Here is a tiny trained network, its code and every weight. The questions are about switching its units off for an input and a target symbol, where a switched-off unit gives its printed mean instead of its output.

import numpy as np


def w(rows, s, z=0):
    codes = np.array(rows[::2]) - 128.0
    scale = np.full(codes.shape[1], s)
    scale[-1] = z or s
    return codes * scale


def f(y):
    return np.maximum(y, 0)


def softmax(a):
    e = np.exp(a - a.max(-1, keepdims=True))
    return e / e.sum(-1, keepdims=True)


def log_softmax(a):
    a = a - a.max(-1, keepdims=True)
    return a - np.log(np.exp(a).sum(-1, keepdims=True))


def net(x, mask):
    ids = ['Γαβδζημπτφω'.index(c) for c in x.split()]
    T = len(ids)
    res = E[ids] + P[:T]
    u = 0
    for l in range(3):
        q, k, v = (res @ M[l].T for M in (Q, K, V))
        z = softmax(np.where(np.tri(T) > 0, q @ k.T / 2**0.5, -1e9)) @ v
        res = res + np.where(mask[u], z, O[l][:, -1]) @ O[l][:, :-1]
        u += 1
        y = f(res @ A[l][:, :-1].T + A[l][:, -1])
        res = res + np.where(mask[u : u + 8], y, B[l][:, -1]) @ B[l][:, :-1]
        u += 8
    return log_softmax(res[-1] @ U[:, :-1].T + U[:, -1])


Q, K, V, O, A, B = {}, {}, {}, {}, {}, {}
E = w([
[153,198,145,168,124,167,143,153,70,137,94,107],'Γ',
[66,182,162,127,180,167,163,128,111,141,167,133],'α',
[151,108,152,162,182,34,100,131,67,192,128,86],'β',
[126,95,169,181,103,122,63,51,123,151,176,156],'δ',
[81,115,165,93,43,21,52,226,128,114,127,154],'ζ',
[83,165,127,174,113,130,115,114,190,121,109,83],'η',
[106,171,120,64,68,148,127,109,144,197,203,137],'μ',
[96,172,123,165,92,119,135,93,81,189,163,182],'π',
[109,169,146,145,232,124,98,108,89,144,105,67],'τ',
[141,101,115,110,184,109,114,66,199,132,128,148],'φ',
[95,203,119,116,129,112,4,96,153,172,120,163],'ω',
],0.024)
P = w([
[60,39,98,240,231,123,102,213,24,167,151,215],'0',
[62,159,227,72,88,114,147,83,117,179,69,145],'1',
[173,90,126,139,187,43,99,88,172,25,226,255],'2',
[84,120,189,67,61,135,177,112,110,171,46,124],'3',
[165,166,37,173,153,63,119,93,155,71,189,197],'4',
[95,121,188,59,57,146,179,131,108,163,36,112],'5',
[222,181,37,141,129,49,181,84,190,92,196,188],'6',
[24,115,153,130,59,159,94,20,75,164,62,141],'7',
[243,181,50,119,120,69,243,103,196,107,219,162],'8',
],0.008)
Q[0] = w([
[137,126,145,141,156,71,171,117,132,104,49,80],'0.h1',
[91,209,117,67,112,168,220,86,96,2,86,162],'0.h1',
],0.0069)
K[0] = w([
[139,119,195,178,197,71,179,127,125,83,92,41],'0.h1',
[73,209,95,148,79,253,205,177,148,15,199,122],'0.h1',
],0.0051)
V[0] = w([
[77,134,105,147,162,98,147,112,111,56,106,8],'0.h1',
[129,118,134,3,201,166,62,106,25,152,69,211],'0.h1',
],0.0035)
O[0] = w([
[12,116,161,144,218,16,2,4,140,154,183,63,159],'0.h1',
[215,56,102,190,42,81,221,243,230,22,29,61,253],'0.h1',
],0.0076,0.00046)
A[0] = w([
[170,180,73,207,123,178,135,88,79,137,66,138,193],'0.n1',
[110,106,101,115,136,115,153,85,175,189,28,140,250],'0.n2',
[79,127,122,127,80,148,142,65,109,155,99,146,137],'0.n3',
[104,215,145,52,80,84,55,90,136,108,68,95,27],'0.n4',
[74,77,161,141,49,113,124,147,222,177,115,59,248],'0.n5',
[194,132,81,71,177,124,122,145,78,156,154,150,214],'0.n6',
[122,206,225,48,199,195,69,126,89,139,1,182,38],'0.n7',
[118,160,138,103,73,120,149,138,115,101,192,78,31],'0.n8',
],0.0076,0.0013)
B[0] = w([
[160,99,146,109,139,77,232,175,121,102,163,138,184],'0.n1',
[174,151,180,141,185,121,187,188,115,126,39,130,198],'0.n2',
[153,187,194,80,128,155,93,187,182,121,60,98,192],'0.n3',
[134,136,115,96,105,164,93,116,121,168,169,68,254],'0.n4',
[127,127,131,136,125,255,129,77,71,74,162,195,227],'0.n5',
[109,147,72,227,80,171,38,172,111,75,124,169,149],'0.n6',
[34,89,52,185,78,94,79,109,152,108,71,149,210],'0.n7',
[99,155,65,105,171,106,158,127,148,198,98,201,146],'0.n8',
],0.0088,0.0089)
Q[1] = w([
[179,75,59,178,32,43,229,179,57,215,88,143],'1.h1',
[20,125,146,255,127,51,93,55,88,72,57,206],'1.h1',
],0.004)
K[1] = w([
[141,144,101,76,104,72,197,161,155,242,106,132],'1.h1',
[100,56,122,146,120,115,148,67,24,119,2,120],'1.h1',
],0.0067)
V[1] = w([
[1,81,79,226,230,246,242,43,52,152,117,223],'1.h1',
[185,70,148,98,72,98,98,139,108,178,132,133],'1.h1',
],0.003)
O[1] = w([
[23,212,188,85,106,102,88,16,76,125,182,185,254],'1.h1',
[153,186,179,194,122,113,55,117,25,3,148,94,40],'1.h1',
],0.0068,0.0041)
A[1] = w([
[71,157,170,59,152,117,150,89,140,192,141,27,109],'1.n1',
[121,103,147,97,58,80,131,119,55,164,66,74,93],'1.n2',
[115,136,187,180,105,168,158,138,132,140,108,58,38],'1.n3',
[105,166,105,182,145,84,154,138,169,149,166,89,252],'1.n4',
[121,123,69,163,156,144,175,124,134,2,144,95,44],'1.n5',
[152,88,84,88,94,98,168,92,156,42,196,99,57],'1.n6',
[82,117,107,91,120,96,112,191,195,98,130,68,151],'1.n7',
[175,115,156,102,122,160,90,164,138,160,183,138,128],'1.n8',
],0.0089,0.0014)
B[1] = w([
[223,128,149,158,122,139,192,189,151,121,124,83,244],'1.n1',
[206,89,109,82,99,87,167,221,162,1,136,163,174],'1.n2',
[72,192,122,133,98,18,15,67,75,197,212,83,174],'1.n3',
[146,105,108,153,50,228,144,131,186,115,132,189,192],'1.n4',
[87,96,120,82,106,102,22,131,169,172,146,173,144],'1.n5',
[95,251,80,149,215,102,68,147,101,195,80,108,139],'1.n6',
[141,142,121,173,106,115,190,122,124,126,145,155,156],'1.n7',
[196,99,74,221,192,200,154,160,108,114,178,134,148],'1.n8',
],0.0083,0.011)
Q[2] = w([
[126,116,139,135,158,253,110,130,121,143,101,60],'2.h1',
[174,128,179,132,47,49,189,27,185,135,188,105],'2.h1',
],0.0062)
K[2] = w([
[160,188,104,164,162,234,183,51,126,80,131,84],'2.h1',
[219,218,253,198,114,129,232,57,99,32,159,100],'2.h1',
],0.0058)
V[2] = w([
[253,131,52,175,121,200,12,38,175,32,100,98],'2.h1',
[55,228,183,145,152,76,158,113,79,53,190,150],'2.h1',
],0.003)
O[2] = w([
[82,158,171,189,39,80,170,136,119,117,62,135,187],'2.h1',
[155,122,138,169,148,103,2,224,239,65,37,74,251],'2.h1',
],0.0088,0.0016)
A[2] = w([
[161,97,187,136,225,102,112,149,37,115,168,96,86],'2.n1',
[135,62,249,71,123,135,97,39,158,109,61,108,125],'2.n2',
[109,127,239,165,121,104,203,196,118,129,111,143,173],'2.n3',
[125,122,62,149,100,102,98,133,102,104,166,217,23],'2.n4',
[192,133,166,170,104,117,230,150,137,98,141,67,65],'2.n5',
[117,146,120,155,105,147,187,115,162,90,176,144,86],'2.n6',
[140,117,100,133,108,51,141,102,154,27,202,140,130],'2.n7',
[173,107,172,1,113,124,146,117,37,67,97,158,3],'2.n8',
],0.0082,0.0031)
B[2] = w([
[104,160,2,8,158,75,202,51,104,32,53,170,154],'2.n1',
[88,35,113,147,101,96,234,109,72,122,175,63,179],'2.n2',
[127,105,54,173,176,105,95,89,74,238,188,155,218],'2.n3',
[50,103,180,112,226,130,98,87,182,130,92,50,255],'2.n4',
[212,114,172,75,174,184,11,125,63,152,72,119,206],'2.n5',
[161,45,116,147,189,69,63,167,183,73,80,81,230],'2.n6',
[118,152,23,214,106,176,198,107,164,147,124,109,201],'2.n7',
[82,108,114,33,130,100,147,183,200,140,148,84,163],'2.n8',
],0.0079,0.0072)
U = w([
[25,169,68,135,230,150,31,57,122,242,106,214,91],'Γ',
[218,219,58,223,64,87,253,175,199,31,232,110,228],'α',
[225,133,237,139,187,153,80,146,105,49,26,89,145],'β',
[117,237,143,88,153,164,127,76,82,126,109,33,98],'δ',
[155,178,93,95,121,232,137,97,75,141,117,158,114],'ζ',
[141,98,180,108,141,123,190,114,136,152,70,107,98],'η',
[118,163,174,95,82,148,97,108,92,92,2,199,166],'μ',
[179,161,167,78,98,46,67,153,122,155,182,165,184],'π',
[149,163,118,61,148,111,92,71,94,105,97,114,86],'τ',
[163,86,128,120,51,121,62,68,66,117,188,171,202],'φ',
[103,63,147,58,127,144,47,117,115,137,112,92,5],'ω',
],0.0056,0.0033)

Each question gives the input, a string of symbols that net reads in full, and the target symbol t.
The units are the heads (2 rows each of Q, K, V and O) and the neurons (one row each of A and B). Each row of codes is followed by its name. A weight is (code - 128) times the scale printed after its matrix; where a second scale follows, it is the last column's (O, A, B and U).
mask holds one flag per unit, layer by layer, with each layer's heads first. A switched-off unit (its flag False) gives its mean, the last column of its rows in O or B, instead of its output. The means were averaged over made-up inputs and are rounded, as every weight is.
A unit's drop is (log p(t) with every unit on - log p(t) with that unit switched off) / (log p(t) with every unit on - log p(t) with every unit switched off).
The circuit of an input: a set's keep is (log p(t) with only the set's units on - log p(t) with every unit switched off) / (log p(t) with every unit on - log p(t) with every unit switched off). Starting from the 12 units with the biggest drops (on a tie, the unit counted first), units are removed one at a time, each time the one whose removal leaves the highest keep (on an exact tie, the one counted first), for as long as the keep stays at least 0.8.
circuit, biggest first: the units of the circuit, biggest drop first
unit that matters most: the unit with the biggest drop
top k neurons: the k neurons with the biggest drops, biggest first
top k neurons in layer l: the k neurons of layer l with the biggest drops, biggest first
input μ τ π ω η ζ, target ω: unit that matters most	2.n4
input Γ η ω ω τ α δ, target Γ: circuit, biggest first	(1.n1, 2.n4)
input α η η η η δ ω τ, target β: top 4 neurons	(1.n1, 2.n5, 1.n2, 0.n5)
input ζ ζ η, target Γ: circuit, biggest first	(1.n1, 1.n5)
input φ ω τ Γ ω π α τ, target β: top 4 neurons	(2.n5, 1.n1, 1.n2, 0.n5)
input π α η, target Γ: top 2 neurons	(0.n3, 1.n1)
input Γ η τ, target Γ: circuit, biggest first	(0.n7, 1.n1)
input π β ω τ β, target α: circuit, biggest first	(0.n5, 2.n7, 1.n2)
input τ α δ η η η ω ω ζ, target Γ: circuit, biggest first	(2.n4, 1.n1, 0.n8)
input ω ω ω ω η ω β ω π, target Γ: circuit, biggest first	(2.n4, 1.n1)
input π ω η μ η Γ, target α: top 3 neurons	(0.n7, 1.n2, 0.n5)
input η τ δ, target Γ: circuit, biggest first	(1.n1, 2.n4)
input π η ζ η φ, target Γ: top 2 neurons	(1.n1, 0.n6)
input η η ω δ δ, target α: circuit, biggest first	(0.h1)
input π η ω τ π β β, target α: top 3 neurons in layer 1	(1.n1, 1.n3, 1.n5)
input η ω η η α φ, target η: top 2 neurons in layer 2	(2.n2, 2.n5)
input η ω η η π η α ζ, target ω: top 2 neurons in layer 2	(2.n4, 2.n8)
input η α π ω ω ω η η ω, target β: top 2 neurons	(2.n5, 0.n7)
input ζ ω η η Γ, target Γ: top 2 neurons	(2.n4, 0.n7)
input ζ ω φ, target Γ: circuit, biggest first	(1.n6)
input β δ τ μ τ φ π, target Γ: top 3 neurons	(2.n3, 2.n4, 1.n1)
input ζ ζ α, target Γ: top 4 neurons	(0.n4, 1.n1, 1.n5, 1.n2)
input η ω π η α ζ τ Γ τ, target α: top 4 neurons in layer 1	(1.n3, 1.n4, 1.n6, 1.n1)
input η η η, target β: top 2 neurons	(1.n1, 0.n7)
input η β τ, target Γ: top 3 neurons in layer 0	(0.n3, 0.n4, 0.n6)
input ω η η ω ω η ω Γ, target α: top 3 neurons	(0.n7, 1.n2, 2.n7)
input τ η μ ω π η ω, target α: top 2 neurons	(1.n1, 0.n5)
